Here is a tiny trained network, its code and every weight. The questions are about switching its units off for an input and a target symbol, where a switched-off unit gives its printed mean instead of its output.

import numpy as np


def w(rows, s, z=0):
    codes = np.array(rows[::2]) - 128.0
    scale = np.full(codes.shape[1], s)
    scale[-1] = z or s
    return codes * scale


def norm(h):
    return h / np.sqrt((h * h).mean(-1, keepdims=True) + 1e-5)


def f(y):
    return np.maximum(y, 0)


def softmax(a):
    e = np.exp(a - a.max(-1, keepdims=True))
    return e / e.sum(-1, keepdims=True)


def log_softmax(a):
    a = a - a.max(-1, keepdims=True)
    return a - np.log(np.exp(a).sum(-1, keepdims=True))


def net(x, mask):
    ids = ['αβδεζηθλμξπστφψω'.index(c) for c in x.split()]
    T = len(ids)
    res = E[ids] + P[:T]
    r = norm(res)
    for j in range(2):
        rows = slice(3 * j, 3 * j + 3)
        q, k, v = (r @ M[0][rows].T for M in (Q, K, V))
        z = softmax(np.where(np.tri(T) > 0, q @ k.T / 3**0.5, -1e9)) @ v
        o = O[0][rows]
        res = res + np.where(mask[j], z, o[:, -1]) @ o[:, :-1]
    y = f(norm(res) @ A[0][:, :-1].T + A[0][:, -1])
    res = res + np.where(mask[2:6], y, B[0][:, -1]) @ B[0][:, :-1]
    return log_softmax(norm(res)[-1] @ U[:, :-1].T + U[:, -1])


Q, K, V, O, A, B = {}, {}, {}, {}, {}, {}
E = w([
[185,117,160,131],'α',
[121,177,71,7],'β',
[178,115,210,83],'δ',
[134,61,214,108],'ε',
[170,60,38,164],'ζ',
[117,147,58,215],'η',
[153,218,61,209],'θ',
[225,111,221,87],'λ',
[165,151,59,158],'μ',
[147,166,124,159],'ξ',
[75,132,191,154],'π',
[103,129,209,196],'σ',
[140,137,123,161],'τ',
[68,80,123,252],'φ',
[160,129,144,151],'ψ',
[146,128,81,143],'ω',
],0.015)
P = w([
[158,1,162,170],'0',
[185,126,96,176],'1',
[197,145,135,155],'2',
[183,158,112,161],'3',
[179,177,111,171],'4',
[162,173,134,176],'5',
[156,171,189,142],'6',
[148,161,165,154],'7',
[142,172,169,152],'8',
],0.0086)
Q[0] = w([
[144,169,113,174],'h1',
[245,116,101,174],'h1',
[184,15,32,117],'h1',
[137,217,50,108],'h2',
[255,146,137,104],'h2',
[95,136,143,188],'h2',
],0.0094)
K[0] = w([
[144,150,58,157],'h1',
[245,148,90,94],'h1',
[164,129,145,236],'h1',
[81,104,111,32],'h2',
[141,122,119,40],'h2',
[79,213,117,149],'h2',
],0.011)
V[0] = w([
[145,134,107,92],'h1',
[112,84,195,159],'h1',
[206,105,102,169],'h1',
[128,7,110,174],'h2',
[35,129,75,70],'h2',
[107,85,154,110],'h2',
],0.014)
O[0] = w([
[155,19,253,169,117],'h1',
[200,120,75,121,122],'h1',
[89,25,109,115,229],'h1',
[35,83,116,177,143],'h2',
[223,229,126,120,1],'h2',
[116,126,67,174,94],'h2',
],0.0063,0.0093)
A[0] = w([
[111,95,171,106,3],'n1',
[34,187,149,254,255],'n2',
[193,254,169,194,53],'n3',
[243,86,150,94,141],'n4',
],0.0092,0.0019)
B[0] = w([
[134,50,175,140,151],'n1',
[176,66,195,39,254],'n2',
[213,4,11,155,160],'n3',
[2,193,107,162,158],'n4',
],0.0082,0.0093)
U = w([
[87,58,127,131,215],'α',
[166,89,130,8,165],'β',
[180,133,134,170,52],'δ',
[116,151,113,147,76],'ε',
[86,164,127,162,100],'ζ',
[194,137,129,167,71],'η',
[144,132,132,158,2],'θ',
[127,158,162,155,70],'λ',
[132,141,103,135,34],'μ',
[113,162,147,138,59],'ξ',
[135,157,117,158,93],'π',
[129,179,159,233,111],'σ',
[145,150,155,155,40],'τ',
[153,144,132,149,42],'φ',
[114,137,129,125,3],'ψ',
[117,180,93,46,203],'ω',
],0.013,0.0055)

Each question gives the input, a string of symbols that net reads in full, and the target symbol t.
The units are the heads (3 rows each of Q, K, V and O) and the neurons (one row each of A and B). Each row of codes is followed by its name. A weight is (code - 128) times the scale printed after its matrix; where a second scale follows, it is the last column's (O, A, B and U).
mask holds one flag per unit, heads first, then neurons. A switched-off unit (its flag False) gives its mean, the last column of its rows in O or B, instead of its output. The means were averaged over made-up inputs and are rounded, as every weight is.
A unit's drop is (log p(t) with every unit on - log p(t) with that unit switched off) / (log p(t) with every unit on - log p(t) with every unit switched off).
The circuit of an input: a set's keep is (log p(t) with only the set's units on - log p(t) with every unit switched off) / (log p(t) with every unit on - log p(t) with every unit switched off). Starting from all 6 units, units are removed one at a time, each time the one whose removal leaves the highest keep (on an exact tie, the one counted first), for as long as the keep stays at least 0.8.
circuit, biggest first: the units of the circuit, biggest drop first
which heads matter: for each layer, one digit per head in row order, 1 if its drop is at least 0.15 and else 0, layers parted by /
drop when u is switched off: that unit's drop, to one decimal
input σ σ π π ξ α π π ξ, target β: which heads matter : 10
input π α ψ φ β, target ω: circuit, biggest first : n2, h2
input τ θ ξ ε ξ π π π ξ, target β: circuit, biggest first : n2
input π τ δ, target α: circuit, biggest first : n2, n4
input τ μ θ θ, target β: which heads matter : 00
input π π τ α θ, target α: which heads matter : 11
input φ σ η ζ ε ξ η λ, target α: which heads matter : 01
input σ ξ φ ε θ ξ τ λ, target α: circuit, biggest first : n2, n4
input φ ξ μ β α τ π η, target β: circuit, biggest first : n2, h2
input τ ε π ψ μ α β, target ω: circuit, biggest first : n2, h2, n4
input π π ξ π, target β: drop when h1 is switched off : 0.7
input φ π τ ε θ, target α: drop when n2 is switched off : 0.3
input α θ δ, target α: drop when n3 is switched off : 0.0
